Below is a small trained network, with its code and all its weights. Each question gives an input and a class and asks what happens when units are switched off, that is, made to give their printed mean instead of their output.

import numpy as np


def w(rows, s, z=0):
    codes = np.array(rows[::2]) - 128.0
    scale = np.full(codes.shape[1], s)
    scale[-1] = z or s
    return codes * scale


def f(y):
    return y / 2 * (1 + np.tanh(0.7978845608 * (y + 0.044715 * y**3)))


def log_softmax(a):
    a = a - a.max(-1, keepdims=True)
    return a - np.log(np.exp(a).sum(-1, keepdims=True))


def net(x, mask):
    res = np.array(x, float).reshape(1, 4) / 4 @ E
    y = f(res @ A[0][:, :-1].T + A[0][:, -1])
    res = res + np.where(mask, y, B[0][:, -1]) @ B[0][:, :-1]
    return log_softmax(res[-1] @ U[:, :-1].T + U[:, -1])


A, B = {}, {}
E = w([
[182,156,33,15,108,59,115],'x0',
[89,243,142,125,213,58,43],'x1',
[194,84,92,211,100,100,50],'x2',
[94,166,191,124,6,99,93],'x3',
],0.012)
A[0] = w([
[211,154,81,135,68,68,72,198],'n1',
[162,49,164,152,164,182,125,208],'n2',
[142,122,119,112,100,56,44,147],'n3',
[134,148,106,135,211,170,184,173],'n4',
[112,137,143,128,77,101,87,36],'n5',
[145,148,110,172,56,136,78,120],'n6',
[161,171,127,52,98,46,74,159],'n7',
[104,170,89,156,177,91,88,248],'n8',
[67,171,171,141,116,142,119,121],'n9',
[50,162,177,140,121,69,83,222],'n10',
[85,214,203,146,114,103,66,221],'n11',
[127,94,123,81,58,181,179,163],'n12',
[101,90,104,158,61,176,190,150],'n13',
[193,144,49,127,201,135,101,232],'n14',
[108,192,181,134,120,181,108,190],'n15',
[82,128,190,124,101,118,192,194],'n16',
[126,107,134,154,72,134,59,215],'n17',
[138,210,107,69,103,111,148,177],'n18',
[178,80,123,140,63,151,112,102],'n19',
[101,148,239,127,206,145,107,129],'n20',
[110,77,87,157,133,118,5,253],'n21',
[154,86,134,171,51,199,181,191],'n22',
[67,160,178,131,106,151,50,122],'n23',
],0.012,0.005)
B[0] = w([
[185,40,63,174,123,62,48,246],'n1',
[163,56,127,150,164,203,169,222],'n2',
[96,114,97,139,143,33,18,213],'n3',
[52,57,61,86,216,151,232,218],'n4',
[192,134,104,116,149,132,91,163],'n5',
[250,62,114,186,164,86,72,193],'n6',
[116,116,53,49,82,26,42,239],'n7',
[115,176,147,177,201,29,153,233],'n8',
[79,229,205,105,143,161,156,186],'n9',
[94,201,226,212,113,84,113,230],'n10',
[90,211,215,199,91,101,89,253],'n11',
[136,102,48,47,27,197,180,219],'n12',
[198,50,209,61,63,232,215,217],'n13',
[53,57,49,123,233,119,136,250],'n14',
[97,171,221,106,84,128,104,192],'n15',
[105,222,213,50,64,210,155,191],'n16',
[246,132,154,239,156,88,129,206],'n17',
[84,194,83,11,76,103,158,211],'n18',
[193,4,162,152,127,153,76,206],'n19',
[73,199,173,137,216,183,152,221],'n20',
[207,84,94,222,217,83,51,238],'n21',
[223,34,144,142,33,255,177,246],'n22',
[176,253,236,194,98,91,85,200],'n23',
],0.0076,0.015)
U = w([
[107,156,67,45,77,147,176,126],'0',
[155,90,132,110,62,246,192,115],'1',
[121,178,164,177,133,110,86,86],'2',
[47,185,177,108,126,146,127,5],'3',
[176,74,123,175,114,165,100,116],'4',
[127,124,80,82,129,36,48,15],'5',
[91,102,74,122,248,147,158,253],'6',
],0.013,0.0034)

Each question gives the input, the list of numbers given to net, and the class t.
The units are the neurons (one row each of A and B). Each row of codes is followed by its name. A weight is (code - 128) times the scale printed after its matrix; where a second scale follows, it is the last column's (A, B and U).
mask holds one flag per neuron, in row order. A switched-off neuron (its flag False) gives its mean, the last column of its row in B, instead of its output. The means were averaged over made-up inputs and are rounded, as every weight is.
A unit's drop is (log p(t) with every unit on - log p(t) with that unit switched off) / (log p(t) with every unit on - log p(t) with every unit switched off).
The circuit of an input: a set's keep is (log p(t) with only the set's units on - log p(t) with every unit switched off) / (log p(t) with every unit on - log p(t) with every unit switched off). Starting from the 12 units with the biggest drops (on a tie, the unit counted first), units are removed one at a time, each time the one whose removal leaves the highest keep (on an exact tie, the one counted first), for as long as the keep stays at least 0.8.
circuit, biggest first: the units of the circuit, biggest drop first
k most important neurons: the k neurons with the biggest drops, biggest first
drop when u is switched off: that unit's drop, to one decimal
input [-5,0,2,2], class 2: circuit, biggest first -> (n12 n1)
input [8,-4,-8,-8], class 0: circuit, biggest first -> (n18)
input [0,2,-4,-2], class 3: circuit, biggest first -> (n21 n1)
input [-2,1,8,7], class 2: 3 most important neurons -> (n11 n23 n10)
input [-2,7,8,-3], class 5: 2 most important neurons -> (n14 n3)
input [-2,-5,5,4], class 1: 3 most important neurons -> (n22 n13 n12)
input [8,-6,-4,5], class 0: 2 most important neurons -> (n18 n7)
input [4,6,-1,-6], class 6: 2 most important neurons -> (n14 n4)
input [3,0,1,-2], class 5: 2 most important neurons -> (n20 n2)
input [8,-6,0,-3], class 1: 3 most important neurons -> (n19 n8 n3)
input [-3,6,-2,3], class 3: 3 most important neurons -> (n1 n9 n20)
input [-6,-1,3,8], class 2: 2 most important neurons -> (n23 n11)
input [-7,-6,8,4], class 1: 2 most important neurons -> (n22 n13)
input [3,3,5,-7], class 6: circuit, biggest first -> (n14)
input [0,-2,-7,-3], class 1: drop when n7 is switched off -> 0.3
input [0,4,6,4], class 5: drop when n1 is switched off -> 1.2
input [2,2,-3,-2], class 6: drop when n12 is switched off -> 0.2
